Look-ups in named tables: a row name and a column name give one cell, copied from the table.

Pok:
|  | Retonar | Dibogar | Digum | Lav | Butasu |
|---|---|---|---|---|---|
| Pive | 704 | 813 | 468 | 543 | 747 |
| Logiz | 561 | 435 | 866 | 255 | 779 |
| Nuv | 866 | 255 | 779 | 379 | 135 |
| Duk | 944 | 974 | 430 | 704 | 813 |
| Medov | 345 | 944 | 974 | 430 | 704 |
| Lisole | 255 | 779 | 379 | 135 | 345 |
| Fot | 379 | 135 | 345 | 944 | 974 |
| Nuzi | 813 | 468 | 543 | 747 | 239 |
| Tum | 135 | 345 | 944 | 974 | 430 |
| Vemuzol | 430 | 704 | 813 | 468 | 543 |
| Fede | 974 | 430 | 704 | 813 | 468 |
| Teruvi | 779 | 379 | 135 | 345 | 944 |
| Lef | 468 | 543 | 747 | 239 | 507 |
| Tam | 435 | 866 | 255 | 779 | 379 |

What is the Lav of Fot in Pok?
944
What is the Dibogar of Tam in Pok?
866
What is the Lav of Nuv in Pok?
379
What is the Digum of Vemuzol in Pok?
813
What is the Butasu of Teruvi in Pok?
944
What is the Dibogar of Lisole in Pok?
779
What is the Lav of Tam in Pok?
779
Row with the largest Dibogar: Duk

Table Mek
fields: Rufidot, Rud, Val
Pobipi: [6.6, -5.4, 3.5]
Luz: [4.0, 0.4, 9.7]
Gek: [4.2, -8.4, -1.6]
Sulumi: [6.6, -5.1, 3.9]
Nof: [6.8, -8.2, -0.2]
Rem: [6.0, -7.4, -0.3]

What is the Val of Sulumi in Mek? 3.9
What is the Rud of Pobipi in Mek? -5.4
What is the Val of Rem in Mek? -0.3
What is the Val of Pobipi in Mek? 3.5
What is the Rufidot of Pobipi in Mek? 6.6
What is the Rud of Nof in Mek? -8.2
What is the Val of Gek in Mek? -1.6

Table Zuterug
	Bom	Tevufu	Bub	Regom	Binane	Bol
Tegunup	26.84	18.62	-2.12	50.07	-51.63	-16.77
Doz	-20.50	-6.57	-36.86	27.92	3.95	-16.82
Muk	15.79	-55.41	-18.10	-23.69	-43.84	27.99
Vav	-7.22	3.48	-20.50	29.65	37.90	39.39
Mil	24.46	64.37	11.16	-36.54	-1.63	-36.17
Fevar	-46.62	22.73	-40.88	3.85	21.10	23.60
Gine	-3.89	-4.63	49.31	-51.16	-1.59	38.89
Vil	-23.23	-13.54	6.21	24.28	-7.40	-28.45
Lolal	-18.53	19.38	-20.77	13.61	15.02	45.69
Vosu	18.10	34.19	-18.49	5.08	-18.77	24.47
Kol	27.74	44.27	59.44	23.80	-7.14	-8.01
Livob	0.90	-11.65	16.05	1.99	39.86	-20.37

Kol, Regom -> 23.80
Vil, Binane -> -7.40
Doz, Bom -> -20.50
Kol, Bom -> 27.74
Vil, Bol -> -28.45
Tegunup, Regom -> 50.07
Livob, Bol -> -20.37
Vav, Bub -> -20.50
Gine, Bub -> 49.31
Gine, Binane -> -1.59
Vav, Binane -> 37.90
Muk, Tevufu -> -55.41
Vil, Bom -> -23.23
Vosu, Bol -> 24.47

Kuz =
	Gapadu	Felimop	Kageto	Pivat	Dedivaf	Molipaf	Varubev	Veve	Fuz
Zopulo	35.98	71.78	40.40	21.87	-50.02	-35.29	12.89	30.54	25.91
Lep	74.43	19.69	19.88	-7.09	29.48	40.48	27.65	44.56	36.22
Fena	29.88	21.49	26.23	21.77	17.62	19.08	22.02	21.52	24.25
Vulis	-2.61	-22.65	-2.73	43.77	33.34	55.60	32.48	30.33	25.74
Lelela	72.93	50.15	27.38	8.52	-16.45	-21.20	24.57	21.78	28.33
Lapefab	10.08	19.49	38.71	20.41	19.76	14.77	31.58	24.13	26.17
Bonoto	41.47	18.28	31.61	19.80	8.05	14.07	17.36	21.05	26.63
Kiligor	-9.33	71.60	28.47	46.02	-34.49	53.71	-15.34	47.55	36.95

What is the Molipaf of Lapefab in Kuz?
14.77
What is the Dedivaf of Zopulo in Kuz?
-50.02
What is the Molipaf of Bonoto in Kuz?
14.07
What is the Felimop of Bonoto in Kuz?
18.28
What is the Fuz of Vulis in Kuz?
25.74
What is the Felimop of Fena in Kuz?
21.49
What is the Fuz of Lep in Kuz?
36.22
What is the Fuz of Bonoto in Kuz?
26.63
What is the Kageto of Kiligor in Kuz?
28.47
What is the Gapadu of Zopulo in Kuz?
35.98
What is the Felimop of Lelela in Kuz?
50.15
What is the Pivat of Zopulo in Kuz?
21.87
What is the Molipaf of Lep in Kuz?
40.48
What is the Molipaf of Fena in Kuz?
19.08
What is the Gapadu of Lapefab in Kuz?
10.08
What is the Gapadu of Kiligor in Kuz?
-9.33
What is the Varubev of Bonoto in Kuz?
17.36
What is the Kageto of Lelela in Kuz?
27.38
What is the Felimop of Vulis in Kuz?
-22.65
What is the Varubev of Fena in Kuz?
22.02

